[128 = 0]

likad_ran: [135 122 113 106 151 144 120 113 110 136 161  84 129  80 136 156 161 135
  99 127]
kuf_mepi: [103 144 130 158 117 141 165 123 136 118 118 127 129 109 127 114 134 134
 147 130]
kuf_mepi: [143 112 161  78 104 112 142 160 153 121  89 146 113 129 164 163 124 161
  85  94]
fator_gizag: [107 134 108 135 144 134  96 117 119 128 135 112 122 138 155 146 158 122
  92 150]
rukab_zilan: [106 160 118 108 143 161 100 160 128 126 161 106 122 115 115 159 133 127
 108 108]
fator_gizag: [133 136 128 123 129 141 129 117 122 125  95 147 130 138 145 128 130 130
 111 125]
rukab_zilan: [136 110 129 140 120 130 126 110 131 127 134 124 135 151 128 118 116 125
 150 127]
kuf_mepi: [130 135 122 152 117 152 152 105 108 149 112 129 137 127  68 109 121 129
 149 114]
likad_ran: [182 129 154 153 113  98 182 108 123 120 125 129 148 116 114  85  98  97
 165 154]
biret_mavav: [ 91 101 127 121 117 178 138 119 165  97 139 103 129 123 180 155 136 174
 144  92]
biret_mavav: [175 149 180 135  93  31 137 191 150 119 144 124 118 167 115 126  88  74
 101 172]
kuf_mepi: [135  87 142  99 118 108 157 127 148 115 112 124 124  96 170 146 143 168
 113 123]
kuf_mepi: [145 174 117 137 139 210 124  88  86 155 128 114 140 128  96 124 126 102
 134  79]
fator_gizag: [176 135 159 139  97 152 186 107 118 143 123 116 143 118  78 106  92 118
 169  81]
fator_gizag: [138 134 100 148 165 136  91  83  67 209 159 145 119 114  79  80 149  87
 188  88]
rukab_zilan: [130 105 165 146  97  50 150 178 174 116 175 120 116 134 122 110  98 116
 178 143]
rukab_zilan: [126 119 129  59 131 142 108 183 140 132 130 141 122 112  86 167 109 169
 109  82]
likad_ran: [151 107 132 178  98 143 163  70 110 153 118 116 144 157  78  91 110 118
 177 114]
fator_gizag: [103 133 126 158 104 162 155  99 121 143  96 115 124 135 115 135 148 146
 116 106]
likad_ran: [ 43 141  99 184 106 178 111 141 147 125 131 127 128 186  58 124 114 148
 166 117]
kuf_mepi: [131 195 114 162 141 186 109 121 101 131 145 128 146 160  72 102  95  76
 156 123]
biret_mavav: [148  83 141 106 108  91 136 156 163  91 139 117 143 146 114 142  92 152
 125 161]
rukab_zilan: [125 126 144 113 119  93 136 163 146 123 100 169 118 131 132 121 115 139
 129 129]
likad_ran: [ 64 146  97 136 138 156  86 172 146 109 148 136 129 157  77 138 111 143
 141 139]
biret_mavav: [122 140 105 114 151 141 111 134 115 122 110 155 138 123 103 123 123 134
 120 147]
likad_ran: [115  73 118 121 114 133  94 102 135 142 106 136 120 185 151 145 138 159
 119 107]
fator_gizag: [ 95  94 115 142 121 145 141  93 117 175 107 147 112 112 112 111 157 165
 171  73]
fator_gizag: [ 67 121  98 166 122 170 132 105 122 151 121 126 124 129  83 119 149 158
 161 104]
biret_mavav: [141  95 104 110 140  87 101 137 108 148 118 148 136 138  53 123 119 140
 114 167]
fator_gizag: [131 140 132 118 125 138 124 118 129 105  84 130 127 148 188 156 145 132
  60 148]
kuf_mepi: [163 118 136  99 128  92 100 164 137 114 126 158 138 170 101 124  80 116
 124 152]
kuf_mepi: [124  82 132 125 105 138 184 101 135 131 113 100 133  83 115 141 147 183
 131 109]
biret_mavav: [ 78 120 123 136 120 144 117 143 161 105 135 124 119 145 162 144 135 153
 135 121]
rukab_zilan: [126 154 144 160 131  95 132 163 146 115 252  42 123  90 125 132 128  75
 159 153]
fator_gizag: [106 101 114  89 142 152 111 147 167  66 107 158 144 138 177 145 109 176
 126 145]
rukab_zilan: [151 149  93 100 173 193  90  98  91 121 126 134 155 126 119 130 121 117
 115 130]
likad_ran: [139 129 138 115 129 107 172 145 138 103 143  97 135  61 131 142 138 141
 108 159]
likad_ran: [ 71 165 118 169 123 179 142 110 122 141 149  76 111  99 145 151 180 129
 114 101]
biret_mavav: [130 146 131 104 129 135 120 161 136 111 119 141 132 134 115 142 108 133
 109 128]
likad_ran: [170  86 149 110 111  88 144 118 135 127  93 155 133 146 143 116 109 138
 129 134]
biret_mavav: [114 137 158 203  91  94 152 113 141 152 146 120 106 163 149  89 131  86
 182 114]
biret_mavav: [194  83 142  87 135 107 156  99 127 103 152  72 147  74 180 157 142 138
  89 156]
rukab_zilan: [ 53 143 134 176  97  91 123 185 175 108 120 157 107 182 120 116 115 132
 149 153]
rukab_zilan: [183 129 157 162 131  62 169 102 123 122 166 106 134  94 178  83 130  69
 162 175]
rukab_zilan: [176 152 129  74 172  86 127 167 117 102  97 202 145  86 127  97  96 113
 124 176]
likad_ran: [ 65 119  89 140 130 165 102 148 141 114 158 102 137 141  58 149 124 164
 138 139]
kuf_mepi: [154 122 130 118 115 156 143 118 117 134 117 123 145 135  70 129 101 139
 135 106]
biret_mavav: [ 97  85  81 146 141 135 106  99 107 157 109 164 138 146  48  95 127 159
 174 137]
fator_gizag: [200 134 168 114 120  72 135 129 116 142 165  77 119 114 166 148 138  77
  78 141]
kuf_mepi: [127 117 151 113  97 117 160 147 145 129  88 142 119 127 119 142 122 160
 112 104]
[ 78 171 114 196 117 190 133  96 113 154 143  99 120 145 102 117 148 108
 157  94] | likad_ran
[146 174 148 116 136 121 123 148 126 123  88 185 120 144 169 110 112  97
 120 120] | kuf_mepi
[150 148 111 111 168 128  84 105  87 159  93 188 123 139 153 101 139  98
 122 123] | fator_gizag
[105 129 115 145 134 107 108 132 123 141 128 138 118 140 122 121 143 121
 125 147] | biret_mavav
[150 131 156 140 108 118 183 101 122 141 106 112 120  93 162 126 152 126
 115 113] | likad_ran
[138 170 138  94 152 108 133 166 121 124 120 149 117  76 150 135 140 115
  94 135] | rukab_zilan
[150 125 109 120 146 160 137  77  91 141 103 119 142 100 128 131 153 135
 100 131] | rukab_zilan
[123 151 132 144 122 112 130 131 117 141 110 131 118 136 124 129 142 112
 100 140] | fator_gizag
[112 167 121  75 149 168  93 173 125 128 121 145 117 115 127 166 130 141
  87  88] | rukab_zilan
[112 119 120 129 139  96 103 120 114 159 123 133 104 124 160 135 173 124
  99 133] | fator_gizag
[152 102 126 147 126 118 114 100 128 121 143 126 143 170 135 104 106 108
 160 148] | likad_ran
[109 143 138 141 112  94 136 166 148 109 134 112 120 133 122 145 130 125
  96 165] | fator_gizag
[160 195 150 137 126 111 131 155 104 150 112 159 122 141  89 104 103  71
 120 124] | biret_mavav
[150  92 107 162 128 162 132  53 104 136 159  74 154 140 109 117 133 121
 153 139] | rukab_zilan
[120  96 135 113 100 102 118 158 143 140 126 118 118 156  83 157 120 155
 104 120] | kuf_mepi
[141 140 176 120 100   9 153 214 161 120 132 139 102 117 125 133 117 109
  95 173] | fator_gizag
[105 107 130 125 125  85 120 164 156 113 170 100 117 115 136 148 138 138
 121 156] | fator_gizag
[178 130 145 124 123 145 164  98 112 133 127 117 143 104 124 113 114 116
 146 107] | biret_mavav
[108 159 132 133 133 131 100 169 148 113 172 120 121 146 134 133 111 103
 143 125] | rukab_zilan
[ 81 143 151 182  87 138 148 109 140 157 149  63  90 136 181 159 185 120
 105  84] | rukab_zilan
[153 100 150 106 108 102 178 124 132 131  96 123 126  87 134 141 141 160
 101 124] | likad_ran
[114  88 138 121 101 131 137 143 168 103 138 114 132 149 130 144 106 164
 147 116] | biret_mavav
[162 101 152 126 110 110 180  86 110 163 136  73 116  66 152 146 175 136
 102 102] | rukab_zilan
[139  67 132 118 102 138 120 126 148 135 175  89 137 158  79 142  96 155
 170  90] | rukab_zilan

temirire: [114 124  85 168 131 137 129 124  75 175 154 108 126 131 162 125 118 185
 104 139]
zepasir: [110 131 166 150 118 107 101  57 147 183 133  98 111  89  82  76 157 208
  54 168]
vitetilag: [115  81 156 192 152 125 110 109 156 171  94 202 132 218  90 153  71 101
  97 176]
vitetilag: [126 122  52 105 102 178  92 102 151 143 105 121 120 170 150 126 132 121
 177  78]
lusimure: [123 135 115 139 128 132 122 143  90 168 108 134 114 153 148 166 122 155
 119 164]
lusimure: [120 115 128 120 132 105 185 167 120  74  89 129 115 139 124 147 150  94
 151 150]
gizabvuku: [143 130 108 104 135 140 140 131 146 127  84 160  88 127 151 179 132  93
 172 142]
vitetilag: [130  91  72 143 133 148 150 114 159 111 107 135 116 156 145 128 125  97
 169 108]
temirire: [ 82 138 147 117 121 115 116  86 123 146 116 155 102 113  86 108 140 137
  97 146]
lusimure: [134 129 151 158 164 129 115  75 144 167 183 175 115  65 133 119  88 125
 100 128]
zepasir: [132 125 134 118 133 133 129 156 132  88 144 149 158 149 126 130 104  76
 153  91]
zepasir: [117 100 131 162 128 124 125 132 132 143 102 138 139 193 108 132 114 131
 111 154]
gizabvuku: [224 121 172 146 150 141 106 177 179 123 150 122 181 150 160 169  82  98
 149 118]
lusimure: [132 146 158  90  85 129  84 166 131 102 117  82 184 186  91 104 146 137
 125  99]
vitetilag: [ 73 128 108 113 117 115 153 121  96 120  88 144  92 138 107 129 155 127
 126 152]
temirire: [ 93 128 125 113 113 127 120 111 129 116 117 135 127 143  96 103 139 120
 124 114]
zepasir: [103 163 107  87 132 142 119  96 107 141 145 170  86  64 146 139 128 112
 146 107]
vitetilag: [156 102 113 151 153 121 181 135 152  88 147 114 126  91 155 122 130 105
 151 119]
gizabvuku: [146 158  89  92 106 146 128 181  82 111 142  77 145 123 177 143 147 147
 162  95]
gizabvuku: [153 124 115 117 134 143 128 131 155 129 100 148 110 138 148 165 122  99
 164 130]
lusimure: [137 102  77 132 117 121 190 172 117 103  52  83  98 167 156 165 176 141
 164 173]
zepasir: [111 146 120 116 133 135 114  87 120 180 106 169  73  99 135 157 130 141
 123 160]
temirire: [131 107 140 141 148 120 151 124 156  97 134 156 131 124 118 123 112  83
 138 120]
lusimure: [129 144 173 115 128 111 120 130 130 134 114 139 121 117 106 140 134 131
 109 156]
gizabvuku: [ 90 146 111 106 123 125 136 118  92 127 131 143 104 103 127 124 140 130
 128 124]
temirire: [132 150 182 116 119  84 154 138 116 101 147  65 135  60 103  88 178 177
  85 151]
lusimure: [153 136 157 132 119 124 102 124 143 163 114 101 131 132 121 134 139 170
 103 158]
temirire: [103 135 118  84 101 144  97 112 149 116  90 148 122 166  97 123 139  97
 153 102]
zepasir: [159 117 140 152 130 118 140 148 133 137 118  90 136 137 139 138 138 160
 115 160]
vitetilag: [135 125 143 133 130 130 114 122 144 137 126 139 133 139 119 130 117 122
 123 131]
vitetilag: [167 145 165 129 140 133  95 107 157 158 161 133 134  84 136 130 110 138
 114 125]
gizabvuku: [141 136 108 100 144 146 140 141 135 114 111 181 100 119 161 181 110  66
 183 117]
gizabvuku: [166 124 118 122 120 143 114 129 163 147  89 111 116 148 145 157 139 137
 150 143]
lusimure: [139 127 154 157 140 114 133 169  95 152 117 135 137 161 136 168 109 145
 104 178]
temirire: [126 125 127 115 120 127 132 135 139 101 124 119 139 137 117 115 137 112
 140 110]
gizabvuku: [ 82 140 159 143 117 109 101  82 104 163 159 117 133 104  81  71 137 186
  57 140]
vitetilag: [142 132 161 107 123 132  97 101 182 130 112 145 126 127  99 124 128 107
 131 122]
zepasir: [117 126  87 150 130 128 153 138  79 145 140 100 117 117 162 131 137 171
 120 142]
vitetilag: [141  91 152 185 168 104 174 134 142 117 138 154 128 123 128 137 101 106
 111 163]
lusimure: [161 135 134 120  98 147  70  98 174 157 136  66 155 134 118  89 147 180
 114 104]
gizabvuku: [ 99 150 113  98 119 100 189 177  59  87 108 100 102  97 143 143 176 142
 137 154]
zepasir: [110 122 143 150 133 120 124 128 111 119 173 128 162 130 110  91 108 130
 100 107]
temirire: [123 115  47 144 130 164 125 101 117 168 124 134  99 137 176 143 119 143
 155 116]
zepasir: [120 121  99 138 126 130 148 153  99 105 148 107 148 138 145 116 127 130
 137 106]
temirire: [106 136 109 123 123 130 125  91 121 155 120 129  95 102 128 120 146 155
 118 140]
[139 145 144  98 126 129 120 121 147 112 138 131 126  93 125 123 135 111
 141 108] | zepasir
[134 139 116 141 139 131 133 128  98 151 160 120 122  93 159 134 121 155
 118 132] | vitetilag
[145 159 137 110 122 150  74 114 126 167 158 133 137 109 142 133 110 145
 123 106] | gizabvuku
[129 145 138 130 112 134  88 116 117 158 159  95 153 122 122  99 129 176
  97 115] | gizabvuku
[140 136 159 118 130 118 121  99 161 137 121 126 110  89 111 120 144 137
 115 144] | lusimure
[159 115 106 165 155 154 110  88 155 181 156 153 114 105 166 143  90 134
 130 125] | vitetilag
[ 99 115  96 114 102 147 109 144 124  97 117 128 163 205 108 106 121  98
 152  78] | temirire
[129 123  65 111 116 155 131 106 141 129 111 112 102 122 157 127 148 130
 167 103] | temirire
[ 75 116  57 139 111 138 147 154  57 132 104 121 123 192 143 135 134 146
 137 130] | vitetilag
[135 147 188  86 111  96 135 136 154 109  70 112 106 113  87 140 178 133
 118 176] | lusimure
[141 142 191 133 150 118 104 121 140 139 167 170 145 101 111 131  90 107
 102 128] | zepasir
[102 128 103 146 120 129 126 122  89 150 143 108 131 134 132 109 132 169
 105 130] | temirire
[140 119 182 162 170 112 133 104 154 120 195 174 147  75 114 106  80  93
 100 116] | lusimure
[152 113  41 136 128 165 142 126 130 136 129  99 113 127 194 141 133 138
 177 100] | temirire
[128 142 188 113 130 119  97 138 139 136 111 173 137 154  93 153 106  99
 114 147] | temirire
[132 101 139 147 143 115 161 144 147  75 147 132 155 134 116 107 115  86
 136 107] | temirire
[103 126 120  80 119 115 164  91 171  79  79 139  75  86  98 112 181  89
 160 126] | vitetilag
[143 143 132 119 106 139  95 181  97 135 129  98 173 186 137 144 118 147
 128 118] | temirire
[128  91 119 192 173 135 142 123 126 149 153 198 131 155 146 153  59  89
 124 137] | temirire
[127 152 108 110 106 140 110 157  85 131 147  90 151 136 148 124 136 159
 131 104] | vitetilag

ladop_zuv: [112 117  87 142  75 129 148 115 157 133 131  95 120 140 102 140 165  99
 159 200]
bidir_gibid: [134 119 126 119 128 147 136 144 124 132 122 128 135 125 137 124 127 131
 127 140]
vusus_vusi: [165 118 164 171 145 137 174 159 149 157 160 130  64 195  94 186 134 104
 162 179]
bidir_gibid: [145 147 166 134 136  90 153 169 143 141 117 142  94 158 101 151 127 130
 107 109]
dad_sero: [131 121 117 161 135 111 144 142 104 138 127 101 130 131 121 143 153 126
 137 134]
dad_sero: [111 108 106 204 111  57 173 107 131 145 164  95 140 112 114 103 129 115
 132 111]
fiba_vilav: [152 136 168 194 181 126 180 164 147 169 191 172 139 133 137  77  71 166
  97 123]
vusus_vusi: [127 136 143 140 132 101 135 161 128 132 108 133 132 138 124 126 118 123
 103 133]
dad_sero: [134 134 112 180 137 112 171 113 118 137 119  94 144 132 117  81 193 204
 167  84]
ladop_zuv: [ 95 140 108 129 103 123 108 119 146 109  93 129 175 117 140  69 125 138
 115 161]
ladop_zuv: [105 116  99 116  72 119 121 103 154 114 113 105 118 137 110 144 146  83
 149 179]
fiba_vilav: [126 122 121 155 133 110 140 129 118 136 140 117 136 120 128 124 128 126
 126 123]
vusus_vusi: [131 108 112  94 108 153 147  91 136 123 137 126 139  95 144  88 134 164
 146  74]
fiba_vilav: [140 102 161 171 161 138 149 125 128 131 139 144 137 147 152  86  88 140
 141 123]
ladop_zuv: [141 106 147  76  98 140 138  90 175 130 182 158  71 128 117 164  81  82
 134 109]
bidir_gibid: [126 116 124 119 110 124 126 104 135 121 132 118 108 135 119 149 134 107
 148 127]
bidir_gibid: [138 121 151  92  91 147 151  90 192 116 124 148  86 161 111 113 129 140
 165 116]
fiba_vilav: [124 102 126 143 125 123 132 120 111 117 103 106 136 137 138 120 136 120
 150 128]
vusus_vusi: [114 154 112 131 113 127  96  91 151 122 153 128 102 143 100 166 146 101
 146 167]
ladop_zuv: [153 123 105 152 134 175 181 151 128 162 157 109 128 131 119 124 174 171
 159 159]
ladop_zuv: [125 133 150 132 156  75  96 117  93 118 132 132 118 114 132 158 102 105
 102  59]
fiba_vilav: [117 125 106 139 124 131 110 104 116 121 134 110 133 123 127 139 144 116
 146 143]
bidir_gibid: [114 168 103 123 154 105  81 182  67 130  97 112 163  96 131 164 153 124
  74 136]
dad_sero: [123 144 154  59  98 149  96 117 182 106 112 173  99 149 121 140  93 100
 114 152]
vusus_vusi: [ 90 131 105 139 115  90  84  78 129 113 160 132 152  90 137 118  88  84
 105 125]
fiba_vilav: [132 124 137 143 142 156 123 119 133 124 131 137 131 147 137 113 121 136
 148 154]
bidir_gibid: [124 113 150 145 132 129 131  98 148 115 128 145 134 142 143  82  97 136
 142 118]
dad_sero: [135 120 147 107 136 177 112 149 130 114  90 142 131 158 145 125 119 125
 139 177]
bidir_gibid: [132 127 157 111 107 104 131 110 159 114 110 136  85 162 106 147 126 110
 143 110]
ladop_zuv: [126 144 143 131 157 147 106 168 103 112  59 133 167 145 152  91 139 167
 117 145]
dad_sero: [125 117 112 137 156 125 123 115  92 138 174 132 166  66 160 102  94 141
  99  73]
vusus_vusi: [ 95 124  98  93  97 139  97  69 147 104 137 141 172  76 156  65  98 135
 116 106]
fiba_vilav: [135 120 147 176 119  94 180 159 150 141 107 117 117 169 108 111 139 133
 137 150]
bidir_gibid: [140 122 112 109 117 161 150 143 132 143 140 122 124 120 125 137 145 138
 135 145]
vusus_vusi: [127 150 137  99 106 140 137 148 166 122  89 146 132 143 121  95 139 158
 118 144]
ladop_zuv: [165 128 150  98 174 208 131 183  88 126  70 132 140 150 156 120 163 195
 146 125]
dad_sero: [149 162 112 121 170 157 126 116  97 144 165 127 132  95 127 130 175 205
 136  58]
bidir_gibid: [134 172 103  80 108 156 131 138 152 139 132 135 119 114 103 138 177 171
 121 129]
dad_sero: [117 110 124 123 114  89 121 150 106 124 107 111 131 117 130 156 113  79
 102 130]
fiba_vilav: [112 119 120 118  97  61 124  99 126 119 131 109 108 109 111 157 126  88
 118  74]
vusus_vusi: [111 145 119 162 109  72 113  82 156 132 186 123  84 140  84 184 125  68
 136 146]
fiba_vilav: [144 130 149 135 168 141 142 149 121 148 167 162 145 103 152  99  80 154
  93  95]
dad_sero: [143 131 118 147 151 137 133 163  84 139 109  96 123 142 120 168 180 139
 145 142]
vusus_vusi: [147 111 143 163 173 124 134 170  74 141 125 112 126 139 138 164 127 115
 126 130]
ladop_zuv: [139 117 100 152 128 120 153 124 103 149 161  90 109 119 108 171 171 124
 153 119]
[ 96 121 112 107 127 143  59  94 100  85  80 123 174 110 166  99 115 115
 128 137] | bidir_gibid
[138 106 100 106 102 146 145 106 124 135 151  99  98 120 113 173 163 112
 163 124] | ladop_zuv
[121 128 133 132  93  80 160 105 174 134 153 136 107 124 105 114 112 118
 120  98] | vusus_vusi
[126 147 113 166 139 102 146 139 128 155 177 127 135 108 114 130 127 133
 105 129] | fiba_vilav
[131 135 133 137 146 125 128 134 117 132 132 134 139 120 135 116 123 145
 118 110] | ladop_zuv
[125 102 120 123 118 145 123 127 106 109  76 100 139 143 142 124 153 125
 159 145] | fiba_vilav
[157 100 120  49 123 205 115 136  87 109  70  99 104 140 141 179 187 141
 178 117] | ladop_zuv
[119 112 102 167 133 138 124 117 102 125 121  94 149 132 136 124 156 125
 159 162] | fiba_vilav
[123 134 104 217 123  83 183  79 160 159 210 110 122 122  96  96 149 155
 157 109] | dad_sero
[153 128 151  64 173 180 116 112 105 125 151 173 149  73 176  85  88 197
 103  12] | ladop_zuv
[139 139 121 144 134 125 139 146 112 136 115 103 112 148 107 160 179 140
 148 137] | dad_sero
[109 154  72 122 132 124  87  99  98 138 189 115 145  64 124 164 142 115
 106 118] | fiba_vilav
[114 128 101 147  98 123 149 110 161 139 160 124 137 116 117 104 128 125
 131 159] | ladop_zuv
[105 126  91 103  85 155 127  99 159 118 122 127 162 102 138  74 134 144
 134 153] | ladop_zuv
[128 112 150 149 123 105 140 111 144 121 123 129 112 154 123 119 113 114
 145 121] | fiba_vilav
[128 140 135 154  98 114 151 121 179 132 127 122  85 185  83 149 158 112
 163 184] | dad_sero
[141 155 127 104 135 140 110 141 124 138 148 132  91 136 103 197 149 113
 125 142] | dad_sero
[130 140 135  91 116 126 118 141 126 113  77 123 118 140 120 139 157 141
 129 110] | dad_sero
[120 135 131 183 127  90 136 155 129 135 112 108 118 168 102 153 146  97
 132 188] | ladop_zuv
[148  94 154 152 159 159 162 169 105 131  91 128 158 145 164  77 115 162
 137 133] | fiba_vilav
[149 159 123 155 164 184 135  91 155 155 225 158 111 128 117 123 134 175
 156 137] | dad_sero
[102 132 129 125 131 120  97 142 125 113 102 148 180 106 159  80  81 118
  83 148] | vusus_vusi
[145 109 166  75  96 102 172 191 138 120  37 126 112 151 124 120 135 138
 107  89] | fiba_vilav
[118 134 123 151 106  95 143  99 167 139 175 134 107 129 103 132 114 105
 128 135] | dad_sero
[124 136  88 176 128 137 159 143 118 149 135  97 162 118 123  98 177 168
 142 163] | ladop_zuv
